(71): [ 97 148  79 169 128 119 104 194 102 128 115 116 163 118 132 175  69 200
 146 106 125 132 140 143 110 120 131 106 159 119 108 118 125]
(115): [157 155 117 173  95 130 142 136 144 156 130 137  93 105  41 127 122 123
 117 144  95 127 143  88 108 136 120 123 108 119 135 106 198]
(7): [125 159  97 116 110 106 115 128 102 120  79 119 124 118 163 120 148 131
 146 194 104 143  69 108 132 200 106 128 118 140 174 132 169]
(61): [ 68 106 116 140 159 119 146 131  79 120 120 110 108 115 118 143  97 174
 163 169 132 106 118 132 194 125 102 104 200 128 128 148 125]
(12): [143 132 105 143 116 203 153  46 173 134 138 140 142 120 120 135 111 113
 110 148 156 151 125 106 137 121 145 106 175 179 207 123 128]
(152): [198 106 137 130 136 144  87 117 105 136 144  95 119 155 127 156 123 123
 142  95 173  41 117  93 143 135 130 157 122 127 108 108 120]
(163): [162 141 156 112  79 110 144  60 139 163 130 137 122  98 142 127 155 130
 112  94 133 107 149 178  82 122 149 150 166 103  47  98 109]
(135): [158 109 150 152 164 145 152 126 177 104 169 113 157 117 165 155 153 196
 101 144 121 158 109 155 175 128 126 158  98 142  40 160 115]
(87): [125 104 119 118 132 106 159 200 120 108 194 132 110 148 175 140 120 102
 116 115 106  79 118  97 143 131 125 146 169 163  69 128 128]
(172): [104 143 148  97 169 120 106 140 118 194 163 125 118 159 132 128 131 116
 108 120  69 132 125 128 119 200 174  79 102 146 115 110 106]
order: [146 194 104 143  69 108 132 200 106 128 118 140 174 132 169 125 159  97
 116 110 106 115 128 102 120  79 119 124 118 163 120 148 131]
(7)
order: [110 106 163 143 125 125 131 102 120 118 118 120  69 128 159 106 200 104
 108 140 146  97 169 115 132 132 128  79 116 148 119 175 194]
(87)
order: [198 106 135 119 108 123 120 136 108  88 143 127  95 144 117 123 122 127
  41 105  93 137 130 156 144 136 142 130  95 173 117 155 157]
(115)
order: [ 69  79  97 102 104 106 106 108 110 115 116 118 118 119 120 120 125 125
 128 128 131 132 132 140 143 146 148 159 163 169 174 194 200]
(172)
order: [128 119 200 174  79 102 146 115 110 106 104 143 148  97 169 120 106 140
 118 194 163 125 118 159 132 128 131 116 108 120  69 132 125]
(172)
order: [115 163 128 106 108 194 102 116 148  97 175 120 118 146 131 118 159 120
 132 169 140  69 125 104 200 143 119  79 106 110 125 132 128]
(87)
order: [106 110 115 146 102  79 174 200 119 128 125 132  69 120 108 116 131 128
 132 159 118 125 163 194 118 140 106 120 169  97 148 143 104]
(172)

(91): [144 198 104 106 131 105  89 110 113 129  89 111 137  47 225 137 129  93
 117 150 104 125 165 180]
(6): [134 107 119  76 125  80 172 134 133  76 167 156 120  74 115 105 119  83
 105 122  53 123 185  91]
(111): [129 125 111 198 144 110 129 137 131 113 105 106 117 104  89 104  89 165
 136 180 150  47 225  93]
(59): [134 115 122  76 119 105 107 156  74 105 123 125 133  83 120  91  76  80
  53 173 119 185 167 134]
(99): [113 137  89 180 125 137 104 225 198 129 144 129 150 105 165 104 106 131
  93  89 117  47 111 111]
order: [ 93 225  47 150 180 136 165  89 104  89 104 117 106 105 113 131 137 129
 110 144 198 111 125 129]
(111)
order: [134 167 185 119 173  53  80  76  91 120  83 133 125 123 105  74 156 107
 105 119  76 122 115 134]
(59)
order: [111 113 137  89 180 125 137 104 225 198 129 144 129 150 105 165 104 106
 131  93  89 117  47 111]
(99)
order: [ 47  89  89  93 104 104 105 106 110 111 113 117 125 129 129 131 137 137
 144 150 165 180 198 225]
(91)
order: [134 156 119 107 172  83  76 105 185 120  74 123 119  80  76 115 125 167
 105 133  53 122  91 134]
(6)
order: [180 165 125 104 150 117  93 129 137 225  47 137 111  89 129 113 110  89
 105 131 106 104 198 144]
(91)

(56): [112 130 124  55 144 136 108 101  23  99 139  90 121 185  70]
(85): [212  89  87 103 167 201 134 168 134  90 197 147  98 187  79]
(3): [134 134 201 187 212  98 167  79  90  89 168 103 147 197  86]
order: [ 79 212  89  87 103 167 201 134 168 134  90 197 147  98 187]
(85)
order: [ 79  86  89  90  98 103 134 134 147 167 168 187 197 201 212]
(3)

(86): [ 73 111 121  85 129  80 140  54 126 122 103 150 107  58 216  12 116 225]
(138): [ 51 112 148 204 133 129 250 107 104 120 185 113 116  97 130 100 131 115]
(60): [ 51 112 148 204 133 129 250 107 104 120 185 113 103 134 112 100 100 133]
(38): [ 73 126  54 107 111 116 120 103 140  85 129 150 225  12 216  80 122  58]
order: [ 12  54  58  73  80  85 103 107 111 116 121 122 126 129 140 150 216 225]
(86)
order: [133  51 112 148 204 133 129 250 107 104 120 185 113 103 134 112 100 100]
(60)
order: [103 140  85 129 150 225  12 216  80 122  58  73 126  54 107 111 116 120]
(38)
order: [115 131 100 130  97 116 113 185 120 104 107 250 129 133 204 148 112  51]
(138)
order: [111 121  85 129  80 140  54 126 122 103 150 107  58 216  12 116 225  73]
(86)
order: [ 54 103 126 216  80 129 225  58 107  73 116 122  12 111 140 150  85 120]
(38)

(25): [143  57  81  48 176 209  98  92]
(52): [ 62 238 127  73  99 161 143 124]
(130): [ 50 100 161 191 109  44  71  87]
(50): [127 143  62  99 124 238 162  73]
order: [238 143  73 127  99  62 124 162]
(50)
order: [ 73 162 238 124  99  62 143 127]
(50)
order: [162  73 127 143  62  99 124 238]
(50)

